Below is a small trained network, with its code and all its weights. Each question gives an input and a class and asks what happens when units are switched off, that is, made to give their printed mean instead of their output.

import numpy as np


def w(rows, s, z=0):
    codes = np.array(rows[::2]) - 128.0
    scale = np.full(codes.shape[1], s)
    scale[-1] = z or s
    return codes * scale


def f(y):
    return np.maximum(y, 0)


def log_softmax(a):
    a = a - a.max(-1, keepdims=True)
    return a - np.log(np.exp(a).sum(-1, keepdims=True))


def net(x, mask):
    res = np.array(x, float).reshape(1, 8) / 4 @ E
    y = f(res @ A[0][:, :-1].T + A[0][:, -1])
    res = res + np.where(mask, y, B[0][:, -1]) @ B[0][:, :-1]
    return log_softmax(res[-1] @ U[:, :-1].T + U[:, -1])


A, B = {}, {}
E = w([
[223,163,190,121,141,74,222,17],'x0',
[205,132,198,181,226,170,29,140],'x1',
[17,236,236,146,78,111,131,144],'x2',
[205,190,116,72,110,2,70,222],'x3',
[124,124,132,115,123,130,127,125],'x4',
[134,234,66,79,93,175,60,45],'x5',
[129,127,128,125,131,129,130,128],'x6',
[131,131,128,129,130,127,130,129],'x7',
],0.0052)
A[0] = w([
[146,151,113,97,116,40,115,173,86],'n0',
[176,85,58,122,168,137,127,130,103],'n1',
[171,170,117,80,123,54,97,174,88],'n2',
[137,220,68,111,128,160,95,28,140],'n3',
[65,94,78,153,117,157,86,215,108],'n4',
[53,79,126,143,122,227,185,47,87],'n5',
[21,126,20,69,69,50,254,107,70],'n6',
[35,210,210,152,128,103,132,141,101],'n7',
[111,170,173,127,144,123,135,133,137],'n8',
[138,105,189,148,150,225,107,104,122],'n9',
[118,160,179,147,158,140,94,136,115],'n10',
[205,156,185,142,129,97,172,67,102],'n11',
[177,150,170,130,111,75,207,45,120],'n12',
[184,76,49,124,159,140,133,120,98],'n13',
[180,119,196,141,149,133,67,142,254],'n14',
[72,179,184,135,108,120,124,144,91],'n15',
[156,154,134,111,114,72,98,170,106],'n16',
[166,147,120,112,122,89,103,158,114],'n17',
[181,76,67,132,118,118,124,118,128],'n18',
[144,25,216,174,158,60,204,196,130],'n19',
[69,129,92,123,110,171,70,200,106],'n20',
[143,149,115,131,129,95,117,160,162],'n21',
[155,193,93,101,121,132,66,94,125],'n22',
],0.0094,0.0047)
B[0] = w([
[82,120,150,177,125,90,211,86,187],'n0',
[189,121,142,133,37,145,122,85,191],'n1',
[73,100,138,209,138,79,189,71,196],'n2',
[61,198,146,54,79,159,181,233,216],'n3',
[121,148,93,13,191,90,78,46,213],'n4',
[72,111,157,210,130,8,235,78,241],'n5',
[199,123,149,233,228,207,45,227,255],'n6',
[221,85,112,124,1,148,125,71,241],'n7',
[175,104,128,137,91,145,116,118,173],'n8',
[117,96,135,225,187,98,164,159,195],'n9',
[179,102,110,162,112,164,105,142,169],'n10',
[109,86,74,59,198,98,42,76,190],'n11',
[117,103,89,31,199,84,46,63,205],'n12',
[184,103,146,131,18,138,113,84,199],'n13',
[156,136,129,205,210,166,78,194,230],'n14',
[190,100,127,125,48,144,125,84,198],'n15',
[93,116,139,182,154,97,186,98,180],'n16',
[103,93,138,180,143,108,166,102,171],'n17',
[177,114,145,146,45,145,101,87,190],'n18',
[49,248,121,39,60,181,179,225,240],'n19',
[119,124,107,21,203,83,79,81,210],'n20',
[109,78,155,160,162,124,159,133,172],'n21',
[90,175,133,91,106,160,174,214,188],'n22',
],0.014,0.0077)
U = w([
[71,103,154,193,144,55,225,81,103],'0',
[115,121,75,24,182,93,67,69,100],'1',
[210,101,130,128,3,162,122,80,82],'2',
[165,129,140,192,191,182,87,195,252],'3',
[66,210,130,58,79,167,187,196,81],'4',
],0.0078,0.0035)

Each question gives the input, the list of numbers given to net, and the class t.
The units are the neurons (one row each of A and B). Each row of codes is followed by its name. A weight is (code - 128) times the scale printed after its matrix; where a second scale follows, it is the last column's (A, B and U).
mask holds one flag per neuron, in row order. A switched-off neuron (its flag False) gives its mean, the last column of its row in B, instead of its output. The means were averaged over made-up inputs and are rounded, as every weight is.
A unit's drop is (log p(t) with every unit on - log p(t) with that unit switched off) / (log p(t) with every unit on - log p(t) with every unit switched off).
The circuit of an input: a set's keep is (log p(t) with only the set's units on - log p(t) with every unit switched off) / (log p(t) with every unit on - log p(t) with every unit switched off). Starting from the 12 units with the biggest drops (on a tie, the unit counted first), units are removed one at a time, each time the one whose removal leaves the highest keep (on an exact tie, the one counted first), for as long as the keep stays at least 0.8.
circuit, biggest first: the units of the circuit, biggest drop first
k most important neurons: the k neurons with the biggest drops, biggest first
drop when u is switched off: that unit's drop, to one decimal
input [-2,-1,5,-1,-6,8,-1,8], class 4: circuit, biggest first : n3
input [4,-4,7,-3,0,-8,6,1], class 4: 2 most important neurons : n19, n13
input [4,5,-5,-4,4,6,-4,-4], class 4: 4 most important neurons : n3, n6, n7, n22
input [-4,1,-6,-2,6,-1,6,2], class 2: 2 most important neurons : n13, n1
input [-7,-5,-3,-3,1,3,7,4], class 1: 2 most important neurons : n4, n20
input [7,-8,7,4,0,-6,-7,2], class 3: 3 most important neurons : n6, n4, n20
input [-5,0,0,5,-5,8,-6,-5], class 4: 3 most important neurons : n3, n22, n5
input [6,-4,6,-1,-2,5,-7,7], class 1: 2 most important neurons : n12, n11
input [-6,6,6,-8,2,-2,-7,-4], class 0: 3 most important neurons : n5, n9, n6
input [4,1,-8,-3,4,-7,-7,-3], class 2: 4 most important neurons : n13, n1, n18, n3
input [-7,1,6,7,4,7,-7,-3], class 0: 2 most important neurons : n2, n19
input [-2,-8,-6,1,4,-1,5,-2], class 3: 2 most important neurons : n6, n7
input [8,-8,1,-7,-8,8,-4,5], class 1: 2 most important neurons : n12, n11
input [-8,4,8,-5,7,-7,6,-1], class 1: most important neuron : n4
input [-3,6,-8,8,-3,5,-5,-1], class 0: 2 most important neurons : n2, n7
input [-2,5,8,2,4,-6,-1,3], class 2: drop when n7 is switched off : 0.9
input [4,6,-3,-7,-2,1,3,6], class 0: drop when n6 is switched off : 0.9
input [-7,-5,8,-1,6,8,8,6], class 2: drop when n11 is switched off : 0.4
input [0,-6,8,2,-4,-5,3,6], class 2: drop when n15 is switched off : 0.1
input [8,-4,7,-5,-6,6,-3,-2], class 1: circuit, biggest first : n12
